Below are the code and all the weights of a small trained network. Each question names an input and a class and asks about switching units off, where a switched-off unit gives its printed mean instead of its output.

import numpy as np


def w(rows, s, z=0):
    codes = np.array(rows[::2]) - 128.0
    scale = np.full(codes.shape[1], s)
    scale[-1] = z or s
    return codes * scale


def norm(h):
    return h / np.sqrt((h * h).mean(-1, keepdims=True) + 1e-5)


def f(y):
    return y / 2 * (1 + np.tanh(0.7978845608 * (y + 0.044715 * y**3)))


def log_softmax(a):
    a = a - a.max(-1, keepdims=True)
    return a - np.log(np.exp(a).sum(-1, keepdims=True))


def net(x, mask):
    res = np.array(x, float).reshape(1, 2) / 4 @ E
    u = 0
    for l in range(4):
        y = f(norm(res) @ A[l][:, :-1].T + A[l][:, -1])
        res = res + np.where(mask[u : u + 3], y, B[l][:, -1]) @ B[l][:, :-1]
        u += 3
    return log_softmax(norm(res)[-1] @ U[:, :-1].T + U[:, -1])


A, B = {}, {}
E = w([
[40,1,59,215,90,120,207,90,131,125],'x0',
[96,94,129,240,196,158,154,156,125,116],'x1',
],0.0098)
A[0] = w([
[86,112,123,21,44,89,157,104,184,81,5],'L0N0',
[201,174,161,152,115,161,78,157,108,128,39],'L0N1',
[140,145,132,74,42,1,94,182,165,167,98],'L0N2',
],0.0077,0.0017)
B[0] = w([
[159,163,87,192,133,202,108,136,93,216,238],'L0N0',
[148,193,157,124,119,101,191,175,165,104,224],'L0N1',
[119,130,150,164,109,140,5,38,150,115,254],'L0N2',
],0.017,0.0061)
A[1] = w([
[164,101,106,87,58,164,115,66,94,134,26],'L1N0',
[83,68,107,189,143,179,242,124,156,179,3],'L1N1',
[138,132,255,142,95,60,66,51,174,67,22],'L1N2',
],0.0081,0.0015)
B[1] = w([
[73,217,229,138,96,174,111,131,135,182,157],'L1N0',
[240,73,37,117,184,139,134,130,158,40,255],'L1N1',
[238,4,112,91,25,182,127,216,168,135,201],'L1N2',
],0.011,0.0087)
A[2] = w([
[128,147,138,132,93,135,115,3,91,158,13],'L2N0',
[177,108,154,90,100,127,130,130,130,92,46],'L2N1',
[169,115,153,90,71,104,114,110,127,86,4],'L2N2',
],0.013,0.002)
B[2] = w([
[69,166,131,202,171,99,120,66,105,189,253],'L2N0',
[89,8,52,152,113,137,89,158,169,177,240],'L2N1',
[64,108,92,65,169,90,113,174,207,144,219],'L2N2',
],0.014,0.0052)
A[3] = w([
[114,192,161,109,224,126,169,80,25,132,251],'L3N0',
[152,205,125,149,170,194,172,152,199,196,196],'L3N1',
[97,118,139,102,149,1,48,173,94,99,31],'L3N2',
],0.0062,0.0012)
B[3] = w([
[117,114,200,137,65,122,57,196,254,230,162],'L3N0',
[38,141,153,157,130,43,145,130,25,81,254],'L3N1',
[99,114,108,129,203,165,148,73,226,220,111],'L3N2',
],0.01,0.0033)
U = w([
[135,78,133,44,98,133,76,218,250,157,121],'0',
[94,62,206,94,142,94,156,82,103,141,2],'1',
[119,208,129,186,95,191,68,7,77,190,217],'2',
[116,189,244,161,149,78,209,194,128,88,237],'3',
[58,141,128,44,138,114,133,58,95,92,7],'4',
[94,126,197,96,131,124,139,31,122,75,19],'5',
[54,116,121,98,122,82,175,78,127,139,20],'6',
[201,58,54,151,149,155,201,95,110,14,222],'7',
],0.012,0.0042)

Each question gives the input, the list of numbers given to net, and the class t.
The units are the neurons (one row each of A and B). Each row of codes is followed by its name. A weight is (code - 128) times the scale printed after its matrix; where a second scale follows, it is the last column's (A, B and U).
mask holds one flag per neuron, layer by layer. A switched-off neuron (its flag False) gives its mean, the last column of its row in B, instead of its output. The means were averaged over made-up inputs and are rounded, as every weight is.
A unit's drop is (log p(t) with every unit on - log p(t) with that unit switched off) / (log p(t) with every unit on - log p(t) with every unit switched off).
top k neurons: the k neurons with the biggest drops, biggest first
drop of u: that unit's drop, to one decimal
input [-2,2], class 3: top neuron	L0N2
input [3,-2], class 2: top 3 neurons	L0N1, L0N0, L1N2
input [-7,3], class 3: top 3 neurons	L0N1, L0N2, L1N1
input [-3,5], class 3: top 2 neurons	L0N2, L1N1
input [-3,-7], class 2: top 2 neurons	L0N0, L1N1
input [-2,-4], class 2: top 2 neurons	L0N0, L1N1
input [-4,-7], class 2: top 4 neurons	L0N0, L1N1, L2N0, L1N0
input [-3,8], class 3: top 2 neurons	L0N2, L1N2
input [0,2], class 7: top 2 neurons	L0N2, L1N2
input [-8,5], class 3: drop of L0N2	1.9
input [-5,3], class 3: drop of L1N1	0.1
input [-3,7], class 3: drop of L0N2	2.0
